Here is a tiny trained network, its code and every weight. The questions are about switching its units off for an input and a class, where a switched-off unit gives its printed mean instead of its output.

import numpy as np


def w(rows, s, z=0):
    codes = np.array(rows[::2]) - 128.0
    scale = np.full(codes.shape[1], s)
    scale[-1] = z or s
    return codes * scale


def norm(h):
    return h / np.sqrt((h * h).mean(-1, keepdims=True) + 1e-5)


def f(y):
    return y / 2 * (1 + np.tanh(0.7978845608 * (y + 0.044715 * y**3)))


def log_softmax(a):
    a = a - a.max(-1, keepdims=True)
    return a - np.log(np.exp(a).sum(-1, keepdims=True))


def net(x, mask):
    res = np.array(x, float).reshape(1, 5) / 4 @ E
    u = 0
    for l in range(2):
        y = f(norm(res) @ A[l][:, :-1].T + A[l][:, -1])
        res = res + np.where(mask[u : u + 4], y, B[l][:, -1]) @ B[l][:, :-1]
        u += 4
    return log_softmax(norm(res)[-1] @ U[:, :-1].T + U[:, -1])


A, B = {}, {}
E = w([
[83,102,125,35,58,109],'x0',
[107,102,34,221,130,132],'x1',
[105,100,137,155,208,26],'x2',
[116,96,41,7,168,146],'x3',
[5,98,114,148,196,66],'x4',
],0.0016)
A[0] = w([
[128,142,237,101,135,75,198],'0.n1',
[150,150,158,227,125,116,242],'0.n2',
[166,113,18,78,142,191,216],'0.n3',
[149,138,53,4,66,155,246],'0.n4',
],0.0038,0.0011)
B[0] = w([
[195,74,159,61,10,70,200],'0.n1',
[106,127,139,4,116,106,231],'0.n2',
[150,113,254,60,81,94,214],'0.n3',
[66,47,186,76,78,32,255],'0.n4',
],0.0035,0.0019)
A[1] = w([
[161,166,84,254,120,181,160],'1.n1',
[19,95,146,177,133,127,171],'1.n2',
[112,42,50,40,157,194,244],'1.n3',
[107,118,86,101,227,58,7],'1.n4',
],0.0036,0.0017)
B[1] = w([
[95,105,212,2,76,70,159],'1.n1',
[169,187,63,127,112,154,239],'1.n2',
[183,199,247,166,99,59,247],'1.n3',
[158,111,94,221,185,111,155],'1.n4',
],0.0038,0.0012)
U = w([
[109,43,77,159,176,239,2],'0',
[127,184,124,136,191,193,62],'1',
[218,157,157,120,147,223,124],'2',
[121,54,51,137,173,227,3],'3',
[51,179,46,155,66,172,121],'4',
[103,116,58,218,255,50,177],'5',
[120,88,208,21,48,60,193],'6',
],0.0089,0.0063)

Each question gives the input, the list of numbers given to net, and the class t.
The units are the neurons (one row each of A and B). Each row of codes is followed by its name. A weight is (code - 128) times the scale printed after its matrix; where a second scale follows, it is the last column's (A, B and U).
mask holds one flag per neuron, layer by layer. A switched-off neuron (its flag False) gives its mean, the last column of its row in B, instead of its output. The means were averaged over made-up inputs and are rounded, as every weight is.
A unit's drop is (log p(t) with every unit on - log p(t) with that unit switched off) / (log p(t) with every unit on - log p(t) with every unit switched off).
The circuit of an input: a set's keep is (log p(t) with only the set's units on - log p(t) with every unit switched off) / (log p(t) with every unit on - log p(t) with every unit switched off). Starting from all 8 units, units are removed one at a time, each time the one whose removal leaves the highest keep (on an exact tie, the one counted first), for as long as the keep stays at least 0.8.
units of the circuit, in order: the units of the circuit, biggest drop first
k most important neurons: the k neurons with the biggest drops, biggest first
top k neurons in layer l: the k neurons of layer l with the biggest drops, biggest first
drop of u: that unit's drop, to one decimal
input [-8,-3,-8,4,7], class 1: units of the circuit, in order -> [0.n1]
input [-1,0,4,-6,2], class 5: 3 most important neurons -> [0.n3, 1.n1, 0.n4]
input [-3,-7,5,-1,8], class 5: 2 most important neurons -> [0.n3, 0.n4]
input [-8,-8,8,4,-1], class 5: units of the circuit, in order -> [0.n3, 1.n4]
input [-5,5,-4,-6,-8], class 6: 2 most important neurons -> [1.n1, 1.n2]
input [0,8,-3,-1,-5], class 6: 2 most important neurons -> [1.n1, 1.n2]
input [-4,3,-6,2,-4], class 6: top 2 neurons in layer 1 -> [1.n2, 1.n4]
input [-3,5,-3,-5,3], class 6: 2 most important neurons -> [1.n1, 0.n4]
input [-5,1,-7,3,5], class 1: top 2 neurons in layer 0 -> [0.n1, 0.n2]
input [-5,3,-7,-4,-8], class 6: top 3 neurons in layer 1 -> [1.n1, 1.n2, 1.n4]
input [-5,5,1,6,-6], class 6: top 2 neurons in layer 0 -> [0.n3, 0.n4]
input [-6,5,0,-2,-8], class 6: drop of 1.n1 -> 1.7
input [-5,5,-5,-2,-4], class 6: drop of 1.n1 -> 1.5
input [-3,4,-8,-4,-3], class 6: units of the circuit, in order -> [1.n1]
input [0,-1,-7,-3,6], class 4: drop of 1.n2 -> 0.2
input [-5,-1,-6,4,7], class 1: top 3 neurons in layer 0 -> [0.n1, 0.n2, 0.n3]
